Moves between points:
from | y e v o c a
J979 | J567 J586 J232 J902 J926 J259
J571 | J30 J339 J845 J629 J409 J473
J537 | J720 J291 J716 J76 J298 J308
J758 | J328 J427 J657 J796 J36 J148
J629 | J654 J331 J530 J494 J746 J320
J320 | J789 J494 J812 J847 J665 J844
J140 | J537 J799 J720 J298 J220 J716
J658 | J800 J505 J474 J759 J977 J483
J176 | J532 J800 J480 J666 J483 J799
J113 | J61 J55 J454 J758 J993 J685
J845 | J473 J409 J78 J530 J654 J170
J665 | J847 J30 J55 J78 J473 J419
J721 | J205 J431 J164 J861 J243 J619
J506 | J463 J567 J173 J339 J259 J571
J184 | J243 J61 J861 J505 J685 J658
J685 | J505 J758 J491 J148 J657 J977
J78 | J170 J654 J427 J789 J320 J613
J586 | J206 J87 J926 J537 J140 J902
J431 | J184 J113 J243 J685 J454 J861
J291 | J220 J346 J298 J363 J803 J76
J346 | J945 J144 J803 J901 J627 J363
J463 | J173 J232 J571 J312 J339 J30
J409 | J629 J267 J654 J746 J970 J530
J55 | J419 J473 J993 J427 J170 J758
J413 | J665 J571 J847 J473 J845 J55
J716 | J308 J298 J295 J567 J979 J506
J164 | J619 J243 J620 J800 J658 J176
J473 | J78 J629 J170 J320 J530 J427
J308 | J295 J76 J506 J232 J567 J463
J759 | J74 J721 J144 J619 J164 J49
J666 | J346 J74 J945 J627 J49 J803
J49 | J627 J619 J901 J532 J176 J87
J970 | J746 J506 J494 J571 J173 J413
J170 | J427 J530 J613 J812 J789 J36
J619 | J620 J861 J176 J474 J800 J532
J532 | J480 J474 J799 J346 J666 J291
J205 | J164 J184 J619 J658 J861 J620
J312 | J409 J668 J629 J970 J331 J654
J419 | J993 J78 J758 J613 J427 J328
J36 | J796 J812 J431 J61 J113 J184
J295 | J506 J979 J463 J259 J232 J173
J494 | J413 J173 J665 J845 J30 J847
J474 | J483 J977 J666 J144 J74 J346
J206 | J926 J336 J902 J720 J537 J791
J926 | J902 J140 J791 J716 J720 J668
J791 | J668 J720 J267 J295 J308 J331
J267 | J331 J308 J970 J463 J506 J746
J243 | J861 J454 J658 J491 J505 J800
J483 | J666 J759 J346 J49 J144 J945
J259 | J339 J902 J312 J267 J668 J409
J847 | J55 J845 J419 J170 J78 J993
J331 | J970 J295 J746 J173 J463 J494
J620 | J176 J658 J532 J483 J474 J480
J148 | J721 J796 J205 J243 J184 J164
J654 | J530 J970 J320 J413 J494 J789
J76 | J979 J363 J567 J926 J206 J232
J627 | J901 J620 J87 J480 J532 J336
J799 | J291 J666 J220 J803 J945 J298
J844 | J113 J847 J61 J993 J419 J454
J668 | J267 J716 J331 J506 J295 J970
J480 | J799 J483 J291 J945 J346 J220
J220 | J298 J945 J76 J586 J363 J979
J861 | J658 J685 J800 J977 J491 J474
J945 | J803 J49 J363 J87 J901 J586
J427 | J613 J320 J36 J844 J812 J796
J812 | J844 J665 J113 J419 J55 J61
J339 | J312 J791 J409 J331 J267 J629
J363 | J586 J901 J206 J140 J336 J926
J328 | J657 J613 J148 J431 J796 J721
J232 | J259 J926 J339 J668 J791 J312
J530 | J320 J746 J789 J665 J413 J812
J657 | J148 J36 J721 J184 J431 J205
J567 | J232 J206 J259 J791 J902 J339
J505 | J491 J328 J977 J721 J148 J759
J336 | J140 J480 J537 J220 J291 J720
J746 | J494 J463 J413 J30 J571 J665
J901 | J87 J176 J336 J799 J480 J140
J173 | J571 J259 J30 J409 J312 J845
J30 | J845 J312 J473 J654 J629 J78
J298 | J76 J803 J979 J206 J586 J567
J800 | J474 J491 J483 J74 J759 J666
J977 | J759 J148 J74 J164 J205 J144
J74 | J144 J205 J49 J620 J619 J627
J803 | J363 J627 J586 J336 J87 J206
J87 | J336 J532 J140 J291 J799 J537
J454 | J685 J993 J505 J657 J328 J491
J144 | J49 J164 J627 J176 J620 J901
J61 | J454 J419 J685 J328 J758 J505
J796 | J431 J844 J184 J454 J61 J243
J491 | J977 J657 J759 J205 J721 J74
J993 | J758 J170 J328 J36 J613 J657
J613 | J36 J789 J796 J113 J844 J431
J902 | J791 J537 J668 J308 J716 J267
J720 | J716 J220 J308 J979 J76 J295
J789 | J812 J413 J844 J55 J847 J113

In the rows, zero is written as 48.

The rows follow the links: the fewer symbols apart two points are, the more alike their rows tend to be.

Point, then a row for it; each showing differs a little:
J298 29,36,57,67,63,51,57,43,60,16,44,54,32,79,58,80,61,53,53,23,13,59,68,4,4,53,51,33,48,33,54,52,37,65,55,40,59,47,52,60,38,81,60,51,39,59,53
J716 42,51,59,70,41,46,47,54,50,26,51,46,38,66,59,77,58,69,58,33,12,57,74,4,15,50,53,32,54,46,44,55,35,75,45,46,42,40,72,69,36,83,65,48,27,66,74
J463 57,62,48,55,6,58,43,68,37,54,52,39,62,29,50,51,49,82,66,62,34,46,78,33,59,48,52,48,67,77,36,43,33,59,34,76,31,33,92,55,44,66,60,53,26,47,84
J721 56,55,43,40,69,31,41,40,31,74,56,39,35,49,45,28,42,23,38,50,69,34,3,75,62,63,51,47,37,17,50,56,69,42,45,18,35,50,19,55,54,5,22,31,68,39,31
J902 44,52,58,70,38,47,46,56,47,29,52,43,40,63,59,76,57,71,59,35,14,56,74,5,18,50,53,33,55,49,43,57,35,75,42,48,39,38,75,70,37,83,65,48,25,66,76
J328 72,65,50,39,59,22,27,41,44,62,52,43,44,30,43,26,31,28,22,51,83,42,16,81,65,24,41,56,31,49,43,70,75,52,42,24,34,56,15,52,56,22,46,39,53,70,33
J30 59,57,42,40,6,63,44,63,47,55,45,47,75,15,43,38,43,72,57,70,56,47,75,59,76,31,45,61,62,93,38,36,36,43,40,86,43,43,79,35,50,59,60,60,34,44,67
J312 57,60,46,52,3,60,44,67,38,57,51,40,65,25,49,47,48,81,66,67,39,46,78,41,65,45,50,51,66,82,37,40,32,54,36,80,34,35,90,50,46,64,58,55,27,44,81
J901 16,19,47,52,79,60,72,35,58,28,41,59,34,86,52,67,62,35,54,28,24,55,48,24,17,74,52,36,45,14,63,34,37,37,65,39,73,52,37,43,43,53,37,50,62,27,30
J409 58,59,44,45,4,63,45,66,41,57,48,43,70,19,45,42,45,78,63,69,46,46,76,49,71,40,49,56,65,87,37,38,33,48,37,83,39,38,86,43,47,61,57,58,30,43,75
J845 60,57,43,38,10,61,43,59,52,53,43,49,76,12,41,36,38,68,52,71,63,49,72,65,78,24,43,65,58,96,39,38,38,39,41,84,47,46,70,29,53,59,62,62,34,48,62
J657 69,64,48,40,64,23,29,40,38,68,54,41,39,36,44,26,35,25,25,49,79,39,10,80,64,38,44,52,32,37,44,68,74,49,41,20,32,54,15,55,56,14,37,34,57,61,32
J184 65,60,46,40,65,24,33,41,36,70,55,39,37,41,44,25,36,25,30,50,76,37,6,79,63,46,47,50,34,29,46,65,73,47,42,18,32,53,17,57,55,11,32,32,61,54,32
J746 58,58,42,43,4,63,45,64,44,56,47,45,73,18,42,40,44,75,61,71,51,47,75,54,74,37,47,59,64,90,39,36,34,45,39,84,41,39,82,37,49,59,59,59,33,44,71
J567 45,54,58,69,34,47,45,58,45,31,53,43,40,60,59,73,56,73,60,38,13,54,76,5,21,50,52,34,57,51,43,55,35,75,42,49,37,37,78,71,38,82,65,48,25,66,78
J847 65,59,46,34,23,49,35,52,60,47,41,53,73,9,38,32,34,55,35,65,77,52,62,75,74,6,38,67,47,97,40,47,49,40,44,72,51,54,47,27,55,56,66,61,37,64,47
J720 37,44,60,70,51,49,51,49,55,20,48,49,35,73,59,79,59,62,54,28,12,59,72,2,9,51,51,32,51,41,48,55,36,72,49,41,48,43,64,67,36,84,64,49,32,65,64
J267 56,61,49,59,8,56,43,67,37,52,54,38,59,35,52,56,50,82,66,59,29,46,78,27,53,50,52,44,65,72,38,46,32,64,34,71,30,33,92,60,42,69,60,51,25,50,86
J61 72,66,52,38,56,24,25,42,48,58,51,45,47,27,42,27,30,30,20,51,85,44,22,82,64,17,40,59,32,58,41,70,73,52,42,28,38,57,16,47,56,28,52,42,49,75,32
J979 40,48,58,71,45,48,50,53,51,24,51,47,36,69,60,78,57,66,56,30,12,57,74,2,13,50,52,31,53,43,46,56,35,75,46,43,44,40,69,69,37,83,65,49,28,66,71
J654 59,56,44,38,9,62,44,61,49,54,44,49,76,13,41,36,41,69,52,70,60,48,74,63,77,27,44,63,59,96,39,36,37,40,41,84,46,45,74,31,51,59,61,62,34,46,63
J926 38,46,59,70,48,47,50,51,53,22,49,48,35,71,60,79,58,63,56,28,13,58,73,3,11,51,52,32,51,41,48,56,36,73,48,42,47,41,66,68,36,84,65,49,29,66,67
J243 60,56,44,40,68,28,39,41,32,73,56,39,35,47,45,27,40,25,35,50,71,35,3,76,63,58,49,48,37,22,49,60,71,43,43,19,33,51,18,56,54,6,23,31,66,43,31
J480 16,19,47,51,78,61,72,35,58,30,40,59,34,85,52,66,62,33,56,29,25,52,44,28,19,76,50,37,45,12,64,33,38,34,65,39,72,51,38,42,43,49,34,48,65,25,30

Each walk starts at a row. The symbols on each line, taken left to right, move it on to the next point.
Each answer is a row, close to the row of the point it stands for.
new walk
19,20,42,45,79,59,71,35,50,43,42,55,34,81,48,57,62,29,56,36,33,47,33,38,31,83,52,39,45,6,64,30,42,29,64,37,68,52,35,40,46,34,25,45,72,16,26
o e e c o 41,41,41,40,72,44,56,40,33,71,52,41,33,62,46,34,50,24,48,48,57,35,8,64,56,80,52,42,42,6,56,44,59,33,52,26,45,48,28,50,52,7,15,33,73,20,29
c y y e y 39,37,39,41,73,45,57,40,34,69,51,43,34,64,45,36,52,24,49,47,54,36,9,63,54,83,53,43,43,5,56,42,58,31,52,27,47,48,28,48,52,7,15,34,74,17,28
new walk
52,50,42,39,70,35,45,40,31,74,55,39,34,54,45,29,46,24,41,49,64,34,3,72,61,70,50,45,39,12,51,52,66,38,46,20,37,49,22,54,53,4,18,31,70,32,30
c c v y c 37,36,39,41,73,47,60,40,34,68,51,43,34,65,46,37,52,25,50,46,51,35,12,61,53,84,53,41,44,6,57,40,56,31,54,29,49,49,29,48,51,9,14,35,74,16,27
a v c o c y y 21,28,54,62,71,54,63,39,62,16,41,58,31,84,56,78,62,44,52,23,16,60,62,9,5,59,50,34,46,26,58,45,36,55,60,38,66,50,45,53,39,73,54,51,47,50,43
new walk
47,56,57,70,30,48,44,59,44,33,53,40,42,58,59,72,55,74,60,39,15,54,77,8,24,50,53,34,59,54,40,54,35,75,40,52,35,35,80,70,37,81,66,48,24,65,80
v v v v 62,57,44,35,14,57,39,57,56,50,42,51,76,11,40,33,37,62,45,69,68,51,70,69,76,16,41,67,54,98,40,41,42,40,43,81,49,50,61,27,53,58,65,63,36,54,54
y c c e a a 73,63,50,36,45,31,26,45,57,49,46,51,57,18,40,27,29,38,22,55,87,49,39,83,67,3,37,64,34,78,40,65,67,49,43,45,44,59,22,39,56,42,63,51,43,78,36
new walk
23,30,56,63,70,52,61,39,61,15,42,57,33,83,56,78,62,47,53,23,14,60,63,9,5,57,49,34,46,27,56,46,36,56,59,38,64,49,48,54,38,76,56,51,46,53,46
v v v a c 58,59,43,47,3,62,45,66,39,57,49,42,69,22,46,43,47,79,64,69,44,45,76,46,70,42,49,55,65,85,38,38,34,50,36,82,36,37,88,45,47,62,59,57,30,43,77
o e o v c e 56,61,48,57,6,57,44,67,37,54,53,39,60,33,51,54,50,83,67,61,31,47,78,32,56,48,53,45,67,76,37,43,33,61,34,73,29,33,92,58,43,68,60,52,26,49,85
new walk
63,57,45,34,18,53,38,55,58,48,41,53,74,9,39,33,35,59,40,67,73,50,67,73,76,11,39,67,50,98,40,44,46,40,43,77,50,53,54,25,55,57,65,62,38,59,50
e c e v c y 59,56,42,39,6,62,44,62,49,54,45,47,75,14,42,36,41,72,55,70,58,49,74,60,75,29,44,62,61,93,39,37,37,41,40,86,44,45,75,32,51,59,61,61,34,46,65
o a e 62,57,43,35,14,58,42,57,54,52,42,51,76,10,38,34,38,64,47,69,67,50,71,68,77,18,41,67,55,97,39,39,41,39,42,82,49,48,65,28,53,58,64,63,35,51,57
new walk
34,34,40,41,74,49,60,38,35,66,51,45,34,67,46,39,53,25,53,46,49,37,13,59,52,85,53,41,44,4,59,38,53,29,55,29,52,48,29,46,50,11,15,36,74,14,28
c v o v v e c 17,20,45,50,78,59,73,35,56,34,41,58,34,85,50,63,63,31,56,31,26,51,41,30,22,78,51,38,45,10,64,32,39,33,65,39,71,52,36,41,44,47,32,47,66,22,29
e y o v y a 34,42,59,69,54,48,52,48,56,18,47,51,34,75,60,80,60,59,54,26,13,60,71,3,7,51,51,32,49,39,50,54,36,69,51,41,51,45,60,65,37,84,64,49,34,64,60
new walk
68,62,47,40,65,24,30,41,38,70,55,41,38,38,44,26,35,25,29,50,78,38,8,80,64,41,45,50,33,32,45,67,75,48,41,19,33,53,15,56,55,12,34,33,59,58,32
a a v c 18,20,43,47,78,60,72,36,52,40,42,56,35,82,49,58,61,29,56,33,30,48,36,36,28,82,52,38,45,7,65,31,40,30,65,39,70,51,35,40,45,38,27,45,69,17,27
e v v c v y 25,31,57,65,67,52,60,41,62,16,43,56,32,82,57,80,61,49,52,22,14,60,65,6,4,57,50,33,46,29,56,48,36,59,58,38,63,49,49,57,37,79,58,51,43,56,48
new walk
70,64,49,40,62,22,28,42,40,66,54,41,40,34,43,25,34,26,24,50,81,40,10,81,63,33,43,54,32,41,44,69,75,51,42,20,33,54,14,54,54,17,40,35,56,65,31
c a a a 17,18,43,47,80,60,72,35,54,36,42,56,35,84,49,61,63,31,57,31,28,50,39,32,26,80,52,38,46,9,64,32,40,31,64,39,70,50,36,41,45,43,30,47,69,19,27
v e v o 18,23,52,58,75,56,67,36,62,19,40,59,33,86,54,75,63,39,53,23,18,58,57,14,9,65,50,35,45,20,60,39,37,46,63,39,70,52,42,47,40,66,47,51,54,41,37
new walk
53,61,53,65,16,53,43,65,38,46,55,38,51,45,55,64,53,82,64,52,22,50,79,17,40,51,54,40,64,65,38,49,32,69,36,63,30,33,90,65,40,75,62,49,24,57,86
a v c a o 66,59,46,33,26,48,34,52,60,47,40,54,71,10,38,31,32,53,34,64,79,53,60,77,74,5,37,69,45,95,40,50,52,42,44,69,51,55,44,28,56,55,67,61,38,66,45
o y o o o a 64,59,45,39,66,25,35,41,34,72,56,40,36,43,44,26,37,24,32,50,74,36,4,78,64,50,47,49,35,25,46,64,73,47,42,18,32,52,17,56,55,9,29,32,63,50,31
